Below is a small trained network, with its code and all its weights. Each question gives an input and a class and asks what happens when units are switched off, that is, made to give their printed mean instead of their output.

import numpy as np


def w(rows, s, z=0):
    codes = np.array(rows[::2]) - 128.0
    scale = np.full(codes.shape[1], s)
    scale[-1] = z or s
    return codes * scale


def f(y):
    return y / 2 * (1 + np.tanh(0.7978845608 * (y + 0.044715 * y**3)))


def log_softmax(a):
    a = a - a.max(-1, keepdims=True)
    return a - np.log(np.exp(a).sum(-1, keepdims=True))


def net(x, mask):
    res = np.array(x, float).reshape(1, 7) / 4 @ E
    y = f(res @ A[0][:, :-1].T + A[0][:, -1])
    res = res + np.where(mask, y, B[0][:, -1]) @ B[0][:, :-1]
    return log_softmax(res[-1] @ U[:, :-1].T + U[:, -1])


A, B = {}, {}
E = w([
[99,179,188,138,49,166,144,201,208],'x0',
[25,138,189,238,211,136,175,64,96],'x1',
[102,61,27,142,119,221,58,157,137],'x2',
[26,163,51,140,172,137,217,120,174],'x3',
[41,129,128,153,82,97,26,38,169],'x4',
[129,178,101,156,254,62,19,159,239],'x5',
[63,25,117,161,134,39,174,151,163],'x6',
],0.008)
A[0] = w([
[112,219,177,169,70,76,116,93,143,153],'n0',
[149,190,115,114,177,54,84,77,81,133],'n1',
[104,38,88,135,142,173,199,167,86,65],'n2',
[146,57,126,100,24,98,112,142,113,184],'n3',
[103,86,161,139,102,130,176,142,140,97],'n4',
[63,81,80,98,167,131,32,153,119,162],'n5',
[100,123,115,135,118,159,192,146,135,177],'n6',
[211,171,87,31,102,203,86,225,172,142],'n7',
[158,182,201,148,195,147,163,112,178,181],'n8',
[114,123,145,231,255,161,122,85,65,137],'n9',
[104,171,171,193,128,119,65,89,164,104],'n10',
[128,144,98,62,180,75,116,85,105,122],'n11',
[81,211,148,174,95,94,197,76,133,255],'n12',
[116,84,162,200,152,123,71,165,165,144],'n13',
],0.0092,0.0039)
B[0] = w([
[126,120,153,97,74,191,140,193,146,191],'n0',
[55,83,183,114,178,91,47,92,213,179],'n1',
[148,109,107,3,93,106,174,128,188,191],'n2',
[73,36,74,200,38,195,146,126,73,208],'n3',
[147,150,145,109,196,68,170,74,164,160],'n4',
[160,38,179,124,108,63,35,134,126,193],'n5',
[226,74,133,111,247,84,75,142,147,174],'n6',
[91,195,30,20,206,152,180,247,83,247],'n7',
[249,65,207,117,122,128,78,133,60,189],'n8',
[103,106,41,218,148,182,78,198,53,212],'n9',
[59,109,211,119,69,178,107,155,172,185],'n10',
[142,130,161,105,242,72,117,132,143,160],'n11',
[75,96,125,64,112,181,3,192,158,220],'n12',
[149,8,154,144,221,46,65,62,77,177],'n13',
],0.007,0.013)
U = w([
[147,143,204,58,195,41,111,149,194,152],'0',
[156,254,206,115,28,129,106,173,129,15],'1',
[120,178,3,130,175,170,151,210,73,184],'2',
[39,156,104,207,123,196,80,51,155,158],'3',
[117,115,97,161,78,106,240,32,187,1],'4',
[142,45,221,133,50,134,119,169,62,168],'5',
[181,94,169,198,212,42,76,100,98,127],'6',
],0.0096,0.0048)

Each question gives the input, the list of numbers given to net, and the class t.
The units are the neurons (one row each of A and B). Each row of codes is followed by its name. A weight is (code - 128) times the scale printed after its matrix; where a second scale follows, it is the last column's (A, B and U).
mask holds one flag per neuron, in row order. A switched-off neuron (its flag False) gives its mean, the last column of its row in B, instead of its output. The means were averaged over made-up inputs and are rounded, as every weight is.
A unit's drop is (log p(t) with every unit on - log p(t) with that unit switched off) / (log p(t) with every unit on - log p(t) with every unit switched off).
The circuit of an input: a set's keep is (log p(t) with only the set's units on - log p(t) with every unit switched off) / (log p(t) with every unit on - log p(t) with every unit switched off). Starting from the 12 units with the biggest drops (on a tie, the unit counted first), units are removed one at a time, each time the one whose removal leaves the highest keep (on an exact tie, the one counted first), for as long as the keep stays at least 0.8.
units of the circuit, in order: the units of the circuit, biggest drop first
most important unit: the unit with the biggest drop
k most important neurons: the k neurons with the biggest drops, biggest first
drop of u: that unit's drop, to one decimal
input [0,7,-5,-4,6,7,-1], class 5: units of the circuit, in order -> n10, n8
input [3,6,-6,6,-2,-3,-6], class 5: units of the circuit, in order -> n8
input [8,0,-6,7,-2,-7,0], class 0: 4 most important neurons -> n6, n4, n3, n9
input [-6,-8,6,3,8,7,2], class 6: 2 most important neurons -> n5, n13
input [4,2,-3,5,2,-5,1], class 0: units of the circuit, in order -> n3, n6
input [8,0,6,3,1,0,3], class 0: units of the circuit, in order -> n9, n6
input [6,8,-3,5,6,4,-2], class 5: units of the circuit, in order -> n8, n0
input [6,2,-6,0,3,0,-2], class 1: units of the circuit, in order -> n13, n0
input [0,6,3,6,0,6,-8], class 3: 4 most important neurons -> n10, n9, n7, n6
input [3,-2,-5,2,2,-5,-8], class 1: units of the circuit, in order -> n9, n13
input [2,-7,-2,6,4,-8,0], class 2: units of the circuit, in order -> n5, n8
input [5,7,-3,1,1,6,8], class 6: 4 most important neurons -> n13, n3, n4, n2
input [-7,0,-1,-8,-4,-1,-6], class 2: units of the circuit, in order -> n7, n5
input [5,-3,8,-5,-2,1,4], class 2: units of the circuit, in order -> n7
input [1,7,-5,6,-4,2,-1], class 5: 3 most important neurons -> n8, n7, n12
input [1,8,-6,8,-4,4,3], class 6: 2 most important neurons -> n8, n9
input [-3,8,-2,-2,0,-6,5], class 2: 2 most important neurons -> n9, n5
input [2,8,-1,7,-3,8,-6], class 6: 2 most important neurons -> n8, n7
input [-2,8,7,1,1,-4,6], class 6: 2 most important neurons -> n7, n6
input [-6,5,5,2,4,-4,6], class 6: 2 most important neurons -> n7, n5
input [-3,-4,-4,-5,-3,2,8], class 6: most important unit -> n0
input [2,7,6,-7,-8,1,2], class 6: 3 most important neurons -> n7, n13, n3
input [4,3,8,-7,-4,-2,1], class 2: drop of n7 -> 0.3
input [6,-8,-7,4,0,6,-6], class 2: drop of n2 -> 0.0
input [-3,-4,6,3,4,1,8], class 6: drop of n13 -> 0.2
